Below are the code and all the weights of a small trained network. Each question names an input and a class and asks about switching units off, where a switched-off unit gives its printed mean instead of its output.

import numpy as np


def w(rows, s, z=0):
    codes = np.array(rows[::2]) - 128.0
    scale = np.full(codes.shape[1], s)
    scale[-1] = z or s
    return codes * scale


def norm(h):
    return h / np.sqrt((h * h).mean(-1, keepdims=True) + 1e-5)


def f(y):
    return y / 2 * (1 + np.tanh(0.7978845608 * (y + 0.044715 * y**3)))


def log_softmax(a):
    a = a - a.max(-1, keepdims=True)
    return a - np.log(np.exp(a).sum(-1, keepdims=True))


def net(x, mask):
    res = np.array(x, float).reshape(1, 5) / 4 @ E
    u = 0
    for l in range(3):
        y = f(norm(res) @ A[l][:, :-1].T + A[l][:, -1])
        res = res + np.where(mask[u : u + 8], y, B[l][:, -1]) @ B[l][:, :-1]
        u += 8
    return log_softmax(norm(res)[-1] @ U[:, :-1].T + U[:, -1])


A, B = {}, {}
E = w([
[57,90,136],'x0',
[147,197,213],'x1',
[86,31,1],'x2',
[164,6,104],'x3',
[40,38,32],'x4',
],0.006)
A[0] = w([
[18,128,102,56],'L0N0',
[120,37,114,15],'L0N1',
[166,188,181,170],'L0N2',
[147,220,254,87],'L0N3',
[191,199,22,239],'L0N4',
[192,158,24,190],'L0N5',
[97,113,75,1],'L0N6',
[16,114,103,32],'L0N7',
],0.0067,0.0041)
B[0] = w([
[59,179,185,136],'L0N0',
[158,55,108,130],'L0N1',
[141,55,208,216],'L0N2',
[107,112,247,253],'L0N3',
[132,132,255,227],'L0N4',
[138,136,207,193],'L0N5',
[172,139,187,108],'L0N6',
[152,162,237,134],'L0N7',
],0.0074,0.004)
A[1] = w([
[132,129,108,150],'L1N0',
[95,186,150,254],'L1N1',
[113,252,145,205],'L1N2',
[104,135,41,189],'L1N3',
[126,115,73,153],'L1N4',
[88,142,126,53],'L1N5',
[116,93,123,50],'L1N6',
[127,130,146,90],'L1N7',
],0.015,0.005)
B[1] = w([
[82,125,133,125],'L1N0',
[82,112,251,253],'L1N1',
[30,28,187,248],'L1N2',
[63,48,198,184],'L1N3',
[51,73,146,158],'L1N4',
[93,99,253,118],'L1N5',
[102,117,95,128],'L1N6',
[218,82,166,133],'L1N7',
],0.0067,0.0057)
A[2] = w([
[197,81,129,149],'L2N0',
[2,126,47,127],'L2N1',
[29,229,223,244],'L2N2',
[162,147,40,137],'L2N3',
[90,154,154,1],'L2N4',
[67,130,154,50],'L2N5',
[248,177,136,172],'L2N6',
[248,124,39,145],'L2N7',
],0.0096,0.0047)
B[2] = w([
[98,120,146,149],'L2N0',
[101,87,153,162],'L2N1',
[86,114,255,254],'L2N2',
[104,69,174,120],'L2N3',
[96,80,183,118],'L2N4',
[100,137,150,137],'L2N5',
[93,161,230,148],'L2N6',
[66,83,175,133],'L2N7',
],0.0091,0.0096)
U = w([
[237,178,111,18],'0',
[243,221,20,3],'1',
[142,68,70,87],'2',
[72,135,194,236],'3',
[254,224,132,72],'4',
[72,146,84,56],'5',
],0.011,0.0055)

Each question gives the input, the list of numbers given to net, and the class t.
The units are the neurons (one row each of A and B). Each row of codes is followed by its name. A weight is (code - 128) times the scale printed after its matrix; where a second scale follows, it is the last column's (A, B and U).
mask holds one flag per neuron, layer by layer. A switched-off neuron (its flag False) gives its mean, the last column of its row in B, instead of its output. The means were averaged over made-up inputs and are rounded, as every weight is.
A unit's drop is (log p(t) with every unit on - log p(t) with that unit switched off) / (log p(t) with every unit on - log p(t) with every unit switched off).
The circuit of an input: a set's keep is (log p(t) with only the set's units on - log p(t) with every unit switched off) / (log p(t) with every unit on - log p(t) with every unit switched off). Starting from the 12 units with the biggest drops (on a tie, the unit counted first), units are removed one at a time, each time the one whose removal leaves the highest keep (on an exact tie, the one counted first), for as long as the keep stays at least 0.8.
circuit, biggest first: the units of the circuit, biggest drop first
unit that matters most: the unit with the biggest drop
k most important neurons: the k neurons with the biggest drops, biggest first
top k neurons in layer l: the k neurons of layer l with the biggest drops, biggest first
drop when u is switched off: that unit's drop, to one decimal
input [6,0,-1,8,5], class 2: circuit, biggest first => [L2N2 L1N1 L1N2 L2N6]
input [-7,-4,-1,3,4], class 2: 2 most important neurons => [L2N2 L0N3]
input [6,6,-4,8,8], class 5: top 2 neurons in layer 1 => [L1N1 L1N2]
input [7,8,3,6,8], class 2: circuit, biggest first => [L2N2 L1N1 L0N3]
input [4,0,-5,8,-5], class 4: unit that matters most => L1N2
input [1,-4,1,3,1], class 2: circuit, biggest first => [L2N2 L1N1 L1N2]
input [7,4,-1,8,-6], class 4: 3 most important neurons => [L1N2 L2N2 L1N1]
input [-4,-5,7,0,-8], class 4: 2 most important neurons => [L0N4 L0N5]
input [-3,-5,3,4,2], class 2: 2 most important neurons => [L2N2 L1N1]
input [4,1,0,8,2], class 2: drop when L1N1 is switched off => 0.1
input [1,0,2,5,-2], class 5: drop when L2N2 is switched off => 0.4
input [7,-1,7,3,1], class 2: drop when L1N1 is switched off => 0.3
